Here is a tiny trained network, its code and every weight. The questions are about switching its units off for an input and a target symbol, where a switched-off unit gives its printed mean instead of its output.

import numpy as np


def w(rows, s, z=0):
    codes = np.array(rows[::2]) - 128.0
    scale = np.full(codes.shape[1], s)
    scale[-1] = z or s
    return codes * scale


def f(y):
    return np.maximum(y, 0)


def softmax(a):
    e = np.exp(a - a.max(-1, keepdims=True))
    return e / e.sum(-1, keepdims=True)


def log_softmax(a):
    a = a - a.max(-1, keepdims=True)
    return a - np.log(np.exp(a).sum(-1, keepdims=True))


def net(x, mask):
    ids = ['Ψδεμξτω'.index(c) for c in x.split()]
    T = len(ids)
    res = E[ids] + P[:T]
    u = 0
    for l in range(2):
        q, k, v = (res @ M[l].T for M in (Q, K, V))
        z = softmax(np.where(np.tri(T) > 0, q @ k.T / 3**0.5, -1e9)) @ v
        res = res + np.where(mask[u], z, O[l][:, -1]) @ O[l][:, :-1]
        u += 1
        y = f(res @ A[l][:, :-1].T + A[l][:, -1])
        res = res + np.where(mask[u : u + 12], y, B[l][:, -1]) @ B[l][:, :-1]
        u += 12
    return log_softmax(res[-1] @ U[:, :-1].T + U[:, -1])


Q, K, V, O, A, B = {}, {}, {}, {}, {}, {}
E = w([
[186,170,155,125,152,129,62,223,83,113,131],'Ψ',
[204,124,202,127,174,120,129,142,140,79,151],'δ',
[200,109,124,50,102,181,166,154,122,195,159],'ε',
[164,69,105,155,93,146,182,55,19,106,113],'μ',
[92,130,84,167,97,139,128,151,58,195,97],'ξ',
[121,187,126,154,126,78,253,96,121,126,80],'τ',
[122,122,106,221,220,138,160,91,162,235,141],'ω',
],0.017)
P = w([
[131,92,178,118,131,66,135,129,41,167,201],'0',
[185,179,155,193,145,100,83,110,128,106,217],'1',
[93,123,94,93,186,127,107,175,82,62,146],'2',
[140,86,174,85,99,57,82,142,108,148,111],'3',
[149,192,187,170,108,170,111,99,141,124,195],'4',
[130,156,104,80,186,175,131,164,92,73,107],'5',
[167,97,192,74,83,63,77,137,149,173,47],'6',
[158,227,195,171,91,218,137,94,153,117,157],'7',
[141,169,89,107,180,203,172,159,115,64,72],'8',
[152,105,156,107,62,85,103,110,137,162,8],'9',
],0.014)
Q[0] = w([
[194,146,155,96,115,151,134,145,113,117,126],'0.h1',
[54,26,11,48,191,101,116,153,206,46,76],'0.h1',
[241,42,209,113,134,16,116,150,83,232,2],'0.h1',
],0.0093)
K[0] = w([
[151,160,133,121,80,199,113,129,97,104,107],'0.h1',
[77,85,16,213,108,1,152,67,15,125,214],'0.h1',
[110,132,80,230,98,201,170,90,189,136,5],'0.h1',
],0.0079)
V[0] = w([
[119,223,11,116,21,131,101,255,110,243,163],'0.h1',
[201,85,147,109,108,158,84,170,31,110,137],'0.h1',
[117,202,151,159,172,191,209,83,105,105,98],'0.h1',
],0.004)
O[0] = w([
[253,144,103,221,41,94,185,201,144,202,133,114],'0.h1',
[68,102,130,163,53,153,152,121,179,78,55,255],'0.h1',
[105,119,199,99,152,163,85,210,105,214,186,203],'0.h1',
],0.0073,0.003)
A[0] = w([
[83,99,158,96,166,122,172,144,107,139,172,88],'0.n1',
[138,165,133,182,163,136,65,103,92,40,156,109],'0.n2',
[120,139,184,91,151,22,166,96,163,139,72,148],'0.n3',
[182,65,181,219,66,85,139,111,194,170,97,77],'0.n4',
[175,147,161,85,117,230,130,164,170,111,106,255],'0.n5',
[104,41,71,129,115,84,90,63,180,188,102,81],'0.n6',
[59,78,163,38,24,17,159,146,76,190,124,113],'0.n7',
[164,164,178,178,200,143,98,161,222,81,219,135],'0.n8',
[141,68,97,135,157,190,142,142,93,42,170,108],'0.n9',
[156,147,104,70,231,187,179,164,118,96,104,156],'0.n10',
[188,127,120,131,44,129,73,78,91,96,33,111],'0.n11',
[154,219,158,183,118,115,1,150,129,75,123,95],'0.n12',
],0.0072,0.0036)
B[0] = w([
[152,161,81,137,126,78,99,179,92,56,127,161],'0.n1',
[155,118,106,108,115,99,135,85,211,167,65,200],'0.n2',
[112,184,141,83,67,76,67,201,140,159,84,200],'0.n3',
[67,117,112,137,96,76,182,201,76,186,223,221],'0.n4',
[60,106,46,97,47,126,115,68,74,120,169,254],'0.n5',
[163,110,132,208,144,34,59,34,182,120,137,161],'0.n6',
[115,78,152,60,195,221,176,160,179,254,100,245],'0.n7',
[95,165,106,48,131,154,244,166,145,123,116,231],'0.n8',
[121,181,80,136,171,80,141,170,205,163,141,199],'0.n9',
[90,105,59,235,108,97,133,172,116,76,44,224],'0.n10',
[55,112,118,120,165,122,121,187,138,164,209,230],'0.n11',
[115,64,221,197,56,156,131,124,141,122,141,208],'0.n12',
],0.0066,0.0062)
Q[1] = w([
[203,140,154,77,206,162,123,149,94,134,116],'1.h1',
[119,79,2,159,178,109,108,177,160,70,62],'1.h1',
[149,67,238,14,103,183,108,104,147,177,138],'1.h1',
],0.0086)
K[1] = w([
[125,180,139,135,194,119,194,137,148,136,137],'1.h1',
[104,21,194,104,153,2,99,108,117,195,105],'1.h1',
[78,172,114,195,137,203,179,70,83,105,131],'1.h1',
],0.0093)
V[1] = w([
[78,242,135,178,148,115,104,135,119,206,61],'1.h1',
[102,71,169,254,186,179,80,118,79,140,159],'1.h1',
[145,160,226,155,91,60,102,146,49,33,113],'1.h1',
],0.0058)
O[1] = w([
[208,72,233,83,134,67,76,163,51,54,102,188],'1.h1',
[190,18,96,175,115,162,140,150,151,58,48,96],'1.h1',
[109,144,126,255,125,236,149,150,32,95,114,2],'1.h1',
],0.0094,0.005)
A[1] = w([
[170,94,89,172,161,130,127,29,61,170,162,200],'1.n1',
[112,129,42,110,177,91,101,121,183,107,122,124],'1.n2',
[207,78,91,83,160,98,66,107,136,89,31,93],'1.n3',
[206,107,95,181,147,194,111,213,60,50,60,121],'1.n4',
[105,130,194,152,74,123,47,106,169,104,111,131],'1.n5',
[126,219,188,188,125,79,158,131,156,64,132,128],'1.n6',
[126,173,39,144,160,204,122,134,191,89,16,107],'1.n7',
[97,4,108,127,124,123,122,213,132,145,24,156],'1.n8',
[61,193,23,142,47,90,166,153,153,119,15,175],'1.n9',
[114,198,68,201,117,154,137,130,60,58,134,89],'1.n10',
[59,154,109,99,227,147,73,165,118,66,122,98],'1.n11',
[133,133,104,155,101,253,143,110,172,97,56,3],'1.n12',
],0.007,0.0051)
B[1] = w([
[123,139,126,111,130,157,30,135,204,131,89,157],'1.n1',
[167,143,177,125,136,177,155,147,87,134,106,174],'1.n2',
[205,80,89,185,63,141,98,114,168,194,71,183],'1.n3',
[121,171,181,118,119,171,186,54,128,136,38,172],'1.n4',
[86,128,109,83,107,172,183,131,145,40,142,143],'1.n5',
[56,138,51,131,110,107,89,142,130,132,93,161],'1.n6',
[102,60,121,117,52,56,172,107,126,107,204,166],'1.n7',
[106,196,123,116,151,78,159,46,115,100,203,248],'1.n8',
[164,111,201,150,190,173,98,147,138,157,204,233],'1.n9',
[86,95,124,91,107,154,113,174,177,136,72,169],'1.n10',
[162,123,49,180,106,95,177,165,67,158,92,151],'1.n11',
[139,119,91,85,190,107,2,131,135,89,155,145],'1.n12',
],0.0081,0.014)
U = w([
[24,139,119,37,165,153,116,65,196,65,98,148],'Ψ',
[102,66,96,95,86,183,159,255,184,159,65,105],'δ',
[194,174,210,61,237,211,150,201,147,123,112,128],'ε',
[152,159,113,154,100,107,160,130,115,119,241,3],'μ',
[176,129,111,108,121,113,28,144,196,134,86,225],'ξ',
[133,210,44,82,128,114,109,176,103,82,107,196],'τ',
[159,175,151,127,103,168,179,101,128,135,82,81],'ω',
],0.0054,0.0036)

Each question gives the input, a string of symbols that net reads in full, and the target symbol t.
The units are the heads (3 rows each of Q, K, V and O) and the neurons (one row each of A and B). Each row of codes is followed by its name. A weight is (code - 128) times the scale printed after its matrix; where a second scale follows, it is the last column's (O, A, B and U).
mask holds one flag per unit, layer by layer, with each layer's heads first. A switched-off unit (its flag False) gives its mean, the last column of its rows in O or B, instead of its output. The means were averaged over made-up inputs and are rounded, as every weight is.
A unit's drop is (log p(t) with every unit on - log p(t) with that unit switched off) / (log p(t) with every unit on - log p(t) with every unit switched off).
The circuit of an input: a set's keep is (log p(t) with only the set's units on - log p(t) with every unit switched off) / (log p(t) with every unit on - log p(t) with every unit switched off). Starting from the 12 units with the biggest drops (on a tie, the unit counted first), units are removed one at a time, each time the one whose removal leaves the highest keep (on an exact tie, the one counted first), for as long as the keep stays at least 0.8.
units of the circuit, in order: the units of the circuit, biggest drop first
unit that matters most: the unit with the biggest drop
k most important neurons of layer l: the k neurons of layer l with the biggest drops, biggest first
drop when u is switched off: that unit's drop, to one decimal
input μ δ Ψ ε μ μ Ψ ε Ψ, target Ψ: unit that matters most : 0.n12
input τ τ ξ τ Ψ, target δ: 3 most important neurons of layer 0 : 0.n12, 0.n8, 0.n7
input ξ ξ ε Ψ ω μ μ δ μ μ, target Ψ: 3 most important neurons of layer 1 : 1.n8, 1.n9, 1.n3
input Ψ ξ ω Ψ τ ε Ψ, target ε: units of the circuit, in order : 0.h1, 1.h1
input τ ω ξ μ Ψ τ Ψ, target ε: units of the circuit, in order : 1.h1, 0.h1
input Ψ μ μ ξ μ τ τ ω, target δ: units of the circuit, in order : 0.h1, 1.n8, 0.n4
input ξ τ μ ω ξ δ ξ, target μ: units of the circuit, in order : 1.n8, 0.h1, 0.n4
input Ψ μ τ μ μ δ, target μ: 3 most important neurons of layer 1 : 1.n7, 1.n9, 1.n8
input ξ μ ω, target ξ: units of the circuit, in order : 0.n7, 1.h1, 1.n3
input ξ ω ω τ δ δ, target τ: 3 most important neurons of layer 0 : 0.n3, 0.n7, 0.n10
input μ τ ε ε ξ δ τ τ δ μ, target ε: units of the circuit, in order : 0.h1, 1.h1, 0.n7
input τ μ ω μ ω, target ε: units of the circuit, in order : 0.n8, 0.h1, 0.n5
input μ μ τ Ψ τ ξ, target Ψ: 4 most important neurons of layer 1 : 1.n4, 1.n10, 1.n12, 1.n8
input μ ξ Ψ μ Ψ ξ, target μ: 3 most important neurons of layer 1 : 1.n7, 1.n9, 1.n8
input τ μ δ δ ω μ ξ ω, target Ψ: units of the circuit, in order : 0.h1
input ε ξ μ ξ Ψ ε ε ω ξ, target ε: 2 most important neurons of layer 1 : 1.n9, 1.n2
input Ψ Ψ ω μ μ μ τ ε μ, target τ: 2 most important neurons of layer 0 : 0.n3, 0.n7
input μ ξ ξ ε τ ω ω τ ω ε, target ξ: units of the circuit, in order : 1.h1, 1.n3, 0.n3, 0.n10
input μ τ ξ μ Ψ μ, target μ: 2 most important neurons of layer 1 : 1.n7, 1.n9
input τ Ψ δ ω ξ ξ, target ω: most important neuron of layer 1 : 1.n4
input μ ξ μ, target μ: 3 most important neurons of layer 1 : 1.n7, 1.n8, 1.n9
input τ μ τ δ ξ δ Ψ τ, target δ: 3 most important neurons of layer 1 : 1.n8, 1.n10, 1.n6
input ε ω τ τ Ψ μ δ, target Ψ: drop when 0.n9 is switched off : 0.1
input μ τ μ μ, target ε: drop when 0.n8 is switched off : 0.2
